<148>: [-36 -39 -84  72 -98 -59  -9]
<151>: [ 86 -91 -75 -33 -16 -61  55]
<109>: [-70 -12  17  68  56 -61 -11]
<142>: [ 40 -77  17  68  93  86 -17]
<26>: [-103  -24   12  -40 -101   90  -58]
<100>: [ 23  84  24 -50  85  74 -76]
q: [-70 -12  17  68  56 -61 -11] => <109>
back: [93 68] => <142>

<60>: [  2 -54  -6  68  10  10   4 -35 -13 -37   0 -42 -33  24  35  -3 -15 -12
  35  52  50   4  32  23  -3  -7  20  -6 -18 -13  20   0  47]
<27>: [  7 -66  26   6  -5 -13 -41  59 -18 -34  23 -14  -6 -61 -60  57 -12  20
 -11  18  -3  -8  13 -62 -37   6  20  65  60  45  48  45 -39]
<203>: [  62  105   64  -39  -23  -36   40  -65   23   72  -67   20  -33   14
   35  -75  -39   10   47   14   63   60 -106  -21   68   36    7  -51
   11    1   -7  -22  -24]
<25>: [ 51  23  64  -1 -10 -43   0  63   4  18  -4 -41 -14 -18  26  25 -30   3
  95 -15  12   7 -68 -30   6  13  -4  -6   1  18 -40  15 -83]
<75>: [-54  74   3 -97  20  18  19 -66  44 116   2  62  28   2  13 -36  30  35
 -60 -34  45  -8 -23  18  -8  22  21  22  14  74  29  23 -33]
<170>: [-69 -39 -32 -62 -30  40   1 -20 -16   3  -2  60 -20 -73  44  22  37   3
 -77   6 -18  17  45  -7  15  32  -6  72  32  49  41  32 -14]
<166>: [-58 -31 -59 -36  53  28  52  13   0  34  16  22  -3  -5   3   7  65  89
 -11  -6  12  -7  68  67  14  37 -24  26 -31  -4 -27  -6   9]
<108>: [ 20   0  15 -14 -64 -37 -32 101  17 -39  23  15  26 -40  -2  70  29 -15
  32 -39 -80 -26 -47 -13   1   2 -54  -7   3  19 -92   6 -74]
<106>: [ 71 -73  63  45  43 -51 -36  20  43  26  73  -6  -3  49  84  50  49  12
 -11  -6  89 -56  10  57 -28  40  68   6  16  76   5  82  41]
<118>: [-64 -29 -36   2 -13  25   4 -14 -41 -22   2  14 -49 -45 -55   9 -10  20
 -54  17  66 -51 -13 -26 -11  10 -16  10   3  33  -5   9 -16]
<191>: [-64 -29 -36   2 -13  25   4 -14 -41 -22   2  14 -49 -45 -55   9 -10  20
 -54  17  10 -11  66 -51 -26  10 -13  33  -5 -16   3  -8 -56]
<145>: [ 24  23  36  17 -70 -34 -60  17  12  -7  24   0  23  -8  36  37   7  30
  17   6   9 -45 -47 -27 -25   2  16 -20  14  56  -5  13 -12]
back: [  3 -16  -5  33 -13  10 -26 -51  66 -11  10] => <191>
q: [-64 -29 -36   2 -13  25   4 -14 -41 -22   2  14 -49 -45 -55   9 -10  20
 -54  17  66 -51 -13 -26 -11  10 -16  10   3  33  -5   9 -16] => <118>
back: [   7   36   68  -21 -106   60   63   14] => <203>
back: [ 89  -6 -11  12] => <106>
back: [89 65] => <166>

<125>: [ 55  95 -35 -34  61  -3 -42 -16]
<105>: [  2 -63   1  18 -19 -34 -11  15]
<23>: [-41  -9  61 -35  -9  95  45 -16]
succ: [-42] => [-16]
back: [ 95  -9 -35  61  -9] => <23>
back: [ -9 -35  61] => <23>
q: [-41  -9  61 -35  -9  95  45 -16] => <23>
back: [ 61 -34 -35] => <125>
back: [ -9 -41] => <23>

<134>: [ 24  -9  -9   3  16  11  -3  -3  -1 -11 -17   8 -22]
<149>: [  7  -5  13  -6 -24  -4  20   0 -12   7   5  -4  29]
<44>: [  6  16  -2  -9  13  -8  27  -7   6 -19  15   5   1]
<165>: [ -9  -9   3  16  11  -3  -3  -3 -11 -17   8 -22   2]
<110>: [  1  13 -15 -26   1   6   4  14   6 -21   8  69  11]
<83>: [-25   7  -5  13  -6 -24  -4  19   0 -12   7 -28  -3]
<50>: [ -7  -2  14  11 -18   4  -9  -8   5  29 -14 -22 -10]
back: [ -4   5   7 -12   0  20  -4 -24  -6  13  -5] => <149>
back: [-22   8 -17 -11  -1  -3  -3  11  16   3  -9  -9] => <134>
back: [  8 -17 -11  -3  -3  -3  11] => <165>
back: [-11  -3  -3  -3  11  16   3  -9] => <165>
back: [  7 -12   0  19  -4 -24  -6  13  -5   7] => <83>

<117>: [ 45  38   4  30 -60  11 -73  11 -33  -9 -38 -37  34 -34 -39  43  76   3
  23   2 -39  -2 -38]
<48>: [-19   5 -38   3  22  37 -33  62 -30 -58 -42   5 -62  22  23 -23  35  19
  30  62 -21  23 -15]
<45>: [ 53  19  17 -40  20 -14  36 -20 -12  60 -11  10  40 -44 -51 -22  42  75
 -51  27 -20  -2  26]
<34>: [-28  31  -9  25  -2  27 -59  21   9 -47   1  65  29 -27  60  41 -24   5
  44  10 -15 -10 -22]
<111>: [ 53  19 -29 -40  20 -14  36 -20 -12  60 -11  10  40 -44 -51 -22  42  75
 -51  62 -20  -2  26]
<39>: [ -3  -3   6 -55 -35  19  -3  40 -35  29 -18   4  24  42 -12  38  67  71
 -23  10 -15   0 -39]
<24>: [ 29  -8  51  74  14  57  -6  14  -1 -18 -23  -3  28 -35  19 -30 -25  10
   0  10 -44  -2 -35]
q: [-28  31  -9  25  -2  27 -59  21   9 -47   1  65  29 -27  60  41 -24   5
  44  10 -15 -10 -22] => <34>
succ: [-37] => [34]

<57>: [ 15 -37  29  29  -5 -26  28  41 -46  18  29 -36  30   3  54  45  11 -34
 -34  21]
<4>: [ -2 -17  31 -17   6 -15   2  10 -16  16   5 -10  11 -15  86  22  16  -5
 -12  37]
<131>: [ 15  33 -11 -15 -14   9 -43 -11  22 -40   7  32 -27   1 -54  -4 -20  26
  27 -65]
<52>: [ -5  20 -35 -24 -17   6  41  54 -36  18  30  29 -46   3  28 -39 -27  13
  33 -75]
succ: [-40] => [7]
back: [ 18 -36  54  41   6 -17 -24] => <52>
succ: [-10] => [11]
back: [ 54   3  30 -36  29  18 -46  41  28] => <57>
succ: [32] => [-27]
back: [ 41   6 -17 -24] => <52>

<37>: [ 23  66  19   0 -11   8  22  33]
<10>: [ 12 -18  30   0 -18   1  40  72]
<56>: [ -18   -6  -22 -110  -17  -89  -31  -99]
<49>: [-25 -47 -22  11 -18  30   0  48]
<127>: [ 14   9   8 -12  10 -26  23 -45]
<98>: [ -7 -48  -5   1   2  20  -4  55]
back: [  0  30 -18  11] => <49>
back: [ 10 -12   8] => <127>

<33>: [-65 -70 -49 -12 -16  25 -47   8]
<76>: [  18   -7   17   36 -104   17   65    9]
<2>: [ 74  71  -7 -56   8   7 -97 -13]
<97>: [ -9  33 -18  26  10 -12 -31  -5]
<94>: [-49 -15 -16  25 -47   8  85   4]
<11>: [ 55 -27  13  36  12 -37 -82   1]
<32>: [  -8 -115    2    8   14   -5   56    3]
<96>: [  36   65   -7   17   18   17 -104   19]
<58>: [ 74  71  -7 -56   8 -26  37  -5]
back: [-104   17   18   17   -7   65   36] => <96>
back: [-7 65 36] => <96>
succ: [-27] => [13]
succ: [7] => [-97]
back: [-47  25 -16 -12 -49] => <33>
back: [ 85   8 -47] => <94>
back: [ -5 -31 -12  10] => <97>

<103>: [-65 -44  -9 -72 -30]
<66>: [-64 -90  -8 -29  64]
<99>: [ 33  76  48  51 -91]
<20>: [ 54  80 -71 -75  88]
<123>: [ 73 -53  13 -21 -51]
back: [76 33] => <99>
succ: [-64] => [-90]
succ: [73] => [-53]
succ: [-29] => [64]

<136>: [-24  50  40  -4 -15  -7   7   5  41  48  -7 -97 -10 -12  -9   1 -12 -10
  -3 -21  -5  46  -1   1  10 -19  -6 -18  10   9   9  46  20 -11  22  16]
<86>: [ 21 -20 -10  16  15  37 -41 -58 -16 -22 -18 -22   0 -18 -22 -26   2  33
  28  27 -43 -21 -52 -50  15 -17  14 -14 -17 -53  11  -2  -1  23   1  -2]
<8>: [-28   9  -3 -16 -28 -35  35  51  10   4   6  12 -15  12   8  30   3 -32
 -25 -30  47   6  48  45 -19  10 -18  10   9  46  -6   9   8 -23   5   9]
<88>: [-24  50  40  -4 -15  -7   7   5  41  48  42  53  -4  47  51   1 -12 -10
  -3 -21  -5  46  -1   1 -12  50 -21  40  33   2  -4 -21 -19   0 -18 -20]
<61>: [-20 -11 -17  36 -82  11   5  -3  -9 -16  -7 -10 -97  -9 -12   5  10  15
  21  -2   8 -15  -2  -6   2 -16   1 -12 -20   4  66  38  40  21  20  38]
<150>: [ 21 -20 -10  16  15  37 -41 -58 -16 -22 -18 -22   0 -18 -22 -26   2  33
  28  27 -43 -21 -52 -50  15 -45  16 -35 -27   0  20  29  30  11  23  29]
back: [  9  -6  46   9  10 -18  10 -19] => <8>
q: [-24  50  40  -4 -15  -7   7   5  41  48  42  53  -4  47  51   1 -12 -10
  -3 -21  -5  46  -1   1 -12  50 -21  40  33   2  -4 -21 -19   0 -18 -20] => <88>
back: [-12  -9 -97 -10  -7] => <61>

<198>: [-41  29   7   1  13  -5  18 -32 -62 -62 -51 -50  34  47 -33 -21  -3  43
 -32  64 -82 -10 -44   2  18 -54]
<114>: [ -3  23   7  10  30  13 -27 -33 -75 -20 -53 -19  43  27 -22  -1  -4  31
 -45  82 -59 -11 -69   0 -16 -46]
<177>: [-35  35   8  -2  11  -3  21 -30 -55 -58 -53 -49  40  46 -37 -16  -2  41
 -37  62 -66  -2 -52   3  26 -61]
<6>: [-86  -9  23   2 -72  -9  24 -33 -29 -19  80 -11  42  47 -45 -37 -25  52
 -10 -36  24  54 -26  -7  -8  34]
<157>: [-65 -10  59  11 -59 -33  -4 -35  -8 -17  65 -28  46  38 -46 -19 -38  41
   3 -76  -8  -7  54 -26  21  10]
<153>: [-67  -9  60   8 -55 -33   4 -36  -3 -17  61 -38  48  45 -45 -22 -41  35
  -1 -71   0  46 -39  26  26  19]
<179>: [-90 -14  24  -1 -71   0  24 -27 -32  -6  86 -10  39  35 -54 -36 -28  51
 -18 -45  28  52 -36  -3  -7  39]
<36>: [-78  -6  25   5 -69  -6  22 -24 -34 -11  82 -12  41  48 -50 -38 -29  49
 -16 -36  26  49 -36  -4  -9  32]
<18>: [-67 -14  52  14 -55 -28   3 -32 -10 -16  58 -31  47  41 -44 -21 -41  36
   6 -68   2  52 -36  31  17  13]
<104>: [-85  -4  22   7 -75 -27  13  30 -33  -6  79 -15  36  42 -47 -40 -25  52
 -14 -40  31  53 -32  -6  -8  32]
<181>: [-69 -25  55  10 -60 -38  -1 -30  -9 -13  60 -22  42  28 -52 -22 -40  41
   4 -77   3  53 -41  34  16   5]
back: [-75 -33 -27  13  30] => <114>
succ: [-24] => [-34]
succ: [17] => [13]
back: [-36  52  28 -45 -18  51 -28 -36 -54] => <179>
back: [ -7 -26  54] => <6>

